Here is a tiny trained network, its code and every weight. The questions are about switching its units off for an input and a class, where a switched-off unit gives its printed mean instead of its output.

import numpy as np


def w(rows, s, z=0):
    codes = np.array(rows[::2]) - 128.0
    scale = np.full(codes.shape[1], s)
    scale[-1] = z or s
    return codes * scale


def f(y):
    return y / 2 * (1 + np.tanh(0.7978845608 * (y + 0.044715 * y**3)))


def log_softmax(a):
    a = a - a.max(-1, keepdims=True)
    return a - np.log(np.exp(a).sum(-1, keepdims=True))


def net(x, mask):
    res = np.array(x, float).reshape(1, 4) / 4 @ E
    y = f(res @ A[0][:, :-1].T + A[0][:, -1])
    res = res + np.where(mask, y, B[0][:, -1]) @ B[0][:, :-1]
    return log_softmax(res[-1] @ U[:, :-1].T + U[:, -1])


A, B = {}, {}
E = w([
[50,185,205,230,163,145,122,33],'x0',
[85,113,86,106,168,188,66,145],'x1',
[175,60,154,127,34,88,50,2],'x2',
[67,147,128,8,98,135,140,71],'x3',
],0.0086)
A[0] = w([
[146,117,130,110,29,67,145,94,207],'n1',
[140,177,88,121,180,147,235,211,191],'n2',
[168,64,90,74,102,152,74,145,230],'n3',
[158,117,165,224,175,120,92,116,251],'n4',
[151,47,40,90,125,144,92,169,160],'n5',
[173,104,145,103,2,51,115,103,201],'n6',
[158,83,130,111,21,56,149,83,187],'n7',
],0.009,0.0023)
B[0] = w([
[171,179,152,95,131,62,73,54,209],'n1',
[123,222,138,125,201,63,197,241,255],'n2',
[170,14,26,101,39,159,149,149,216],'n3',
[157,95,170,210,120,142,102,131,210],'n4',
[141,74,60,82,59,176,156,188,221],'n5',
[244,91,122,2,156,32,34,106,239],'n6',
[207,89,146,97,152,41,42,71,229],'n7',
],0.0087,0.01)
U = w([
[134,83,75,91,89,194,134,169,114],'0',
[95,182,146,125,186,84,181,187,44],'1',
[170,115,136,83,130,39,72,78,92],'2',
[128,106,169,243,123,141,105,98,140],'3',
[7,157,159,77,124,196,113,46,248],'4',
],0.012,0.0017)

Each question gives the input, the list of numbers given to net, and the class t.
The units are the neurons (one row each of A and B). Each row of codes is followed by its name. A weight is (code - 128) times the scale printed after its matrix; where a second scale follows, it is the last column's (A, B and U).
mask holds one flag per neuron, in row order. A switched-off neuron (its flag False) gives its mean, the last column of its row in B, instead of its output. The means were averaged over made-up inputs and are rounded, as every weight is.
A unit's drop is (log p(t) with every unit on - log p(t) with that unit switched off) / (log p(t) with every unit on - log p(t) with every unit switched off).
The circuit of an input: a set's keep is (log p(t) with only the set's units on - log p(t) with every unit switched off) / (log p(t) with every unit on - log p(t) with every unit switched off). Starting from all 7 units, units are removed one at a time, each time the one whose removal leaves the highest keep (on an exact tie, the one counted first), for as long as the keep stays at least 0.8.
circuit, biggest first: the units of the circuit, biggest drop first
k most important neurons: the k neurons with the biggest drops, biggest first
drop of u: that unit's drop, to one decimal
input [-3,6,-6,-3], class 1: circuit, biggest first	n2
input [3,-3,0,0], class 3: circuit, biggest first	n6, n2, n7
input [-1,6,-3,-3], class 1: circuit, biggest first	n2, n6
input [5,-4,-2,0], class 3: circuit, biggest first	n2, n6
input [-6,1,0,3], class 0: 2 most important neurons	n5, n3
input [-2,4,-3,1], class 0: 2 most important neurons	n5, n1
input [2,-7,0,-5], class 3: 2 most important neurons	n4, n6
input [-1,2,-1,0], class 0: drop of n1	0.1
input [8,-5,3,-8], class 3: drop of n2	0.0
input [7,-5,1,0], class 3: drop of n6	0.1
